Below is a small trained network, with its code and all its weights. Each question gives an input and a class and asks what happens when units are switched off, that is, made to give their printed mean instead of their output.

import numpy as np


def w(rows, s, z=0):
    codes = np.array(rows[::2]) - 128.0
    scale = np.full(codes.shape[1], s)
    scale[-1] = z or s
    return codes * scale


def f(y):
    return y / 2 * (1 + np.tanh(0.7978845608 * (y + 0.044715 * y**3)))


def log_softmax(a):
    a = a - a.max(-1, keepdims=True)
    return a - np.log(np.exp(a).sum(-1, keepdims=True))


def net(x, mask):
    res = np.array(x, float).reshape(1, 3) / 4 @ E
    y = f(res @ A[0][:, :-1].T + A[0][:, -1])
    res = res + np.where(mask, y, B[0][:, -1]) @ B[0][:, :-1]
    return log_softmax(res[-1] @ U[:, :-1].T + U[:, -1])


A, B = {}, {}
E = w([
[160,53,125,186,54,173,214],'x0',
[191,156,115,147,128,245,47],'x1',
[49,153,105,59,61,180,170],'x2',
],0.012)
A[0] = w([
[46,184,120,75,110,176,168,43],'n1',
[144,89,115,200,65,158,216,239],'n2',
[178,120,73,187,132,165,76,123],'n3',
[9,170,146,129,63,175,175,110],'n4',
[200,125,126,156,192,62,160,110],'n5',
[70,154,117,60,218,110,70,253],'n6',
[81,91,98,98,167,69,209,58],'n7',
[152,146,190,199,139,89,112,23],'n8',
[165,155,50,122,140,210,103,108],'n9',
],0.012,0.0051)
B[0] = w([
[162,22,148,181,207,94,63,200],'n1',
[179,152,102,161,196,39,252,244],'n2',
[109,62,206,121,135,97,199,184],'n3',
[159,1,184,131,153,38,119,220],'n4',
[139,44,214,154,117,126,84,189],'n5',
[219,207,159,141,200,8,187,248],'n6',
[147,198,213,16,33,168,131,193],'n7',
[122,89,175,121,124,82,63,159],'n8',
[124,129,217,24,69,68,182,196],'n9',
],0.009,0.016)
U = w([
[95,137,230,3,1,130,180,173],'0',
[111,8,154,178,153,91,70,142],'1',
[128,168,88,162,187,81,200,203],'2',
[115,140,104,152,162,95,172,178],'3',
[109,196,64,146,59,245,70,2],'4',
[58,174,66,179,42,193,32,2],'5',
[71,182,21,148,88,162,47,2],'6',
],0.0085,0.0051)

Each question gives the input, the list of numbers given to net, and the class t.
The units are the neurons (one row each of A and B). Each row of codes is followed by its name. A weight is (code - 128) times the scale printed after its matrix; where a second scale follows, it is the last column's (A, B and U).
mask holds one flag per neuron, in row order. A switched-off neuron (its flag False) gives its mean, the last column of its row in B, instead of its output. The means were averaged over made-up inputs and are rounded, as every weight is.
A unit's drop is (log p(t) with every unit on - log p(t) with that unit switched off) / (log p(t) with every unit on - log p(t) with every unit switched off).
The circuit of an input: a set's keep is (log p(t) with only the set's units on - log p(t) with every unit switched off) / (log p(t) with every unit on - log p(t) with every unit switched off). Starting from all 9 units, units are removed one at a time, each time the one whose removal leaves the highest keep (on an exact tie, the one counted first), for as long as the keep stays at least 0.8.
circuit, biggest first: the units of the circuit, biggest drop first
most important unit: the unit with the biggest drop
k most important neurons: the k neurons with the biggest drops, biggest first
drop of u: that unit's drop, to one decimal
input [-2,6,-4], class 0: most important unit -> n9
input [-6,1,5], class 2: 4 most important neurons -> (n6; n5; n8; n3)
input [-7,-3,8], class 1: 2 most important neurons -> (n1; n4)
input [8,-8,-5], class 0: 3 most important neurons -> (n7; n6; n5)
input [4,-2,5], class 1: 3 most important neurons -> (n4; n6; n1)
input [7,-3,-6], class 2: 3 most important neurons -> (n2; n4; n1)
input [-5,3,3], class 2: 3 most important neurons -> (n6; n7; n5)
input [-6,8,0], class 0: 2 most important neurons -> (n9; n2)
input [3,5,-1], class 0: 2 most important neurons -> (n9; n6)
input [-7,-1,7], class 1: 3 most important neurons -> (n1; n4; n2)
input [8,7,1], class 2: 2 most important neurons -> (n2; n7)
input [-2,3,4], class 1: 3 most important neurons -> (n7; n2; n1)
input [7,-3,5], class 2: 2 most important neurons -> (n2; n5)
input [-7,2,5], class 2: circuit, biggest first -> (n6)
input [5,-6,-3], class 0: 2 most important neurons -> (n7; n6)
input [7,-1,-6], class 2: 2 most important neurons -> (n2; n4)
input [5,1,8], class 1: drop of n4 -> 0.3
input [5,0,2], class 2: drop of n2 -> 0.4
input [-3,8,-3], class 0: drop of n9 -> 0.2
input [3,7,-1], class 0: circuit, biggest first -> (n9)
input [8,-4,5], class 2: drop of n8 -> 0.0
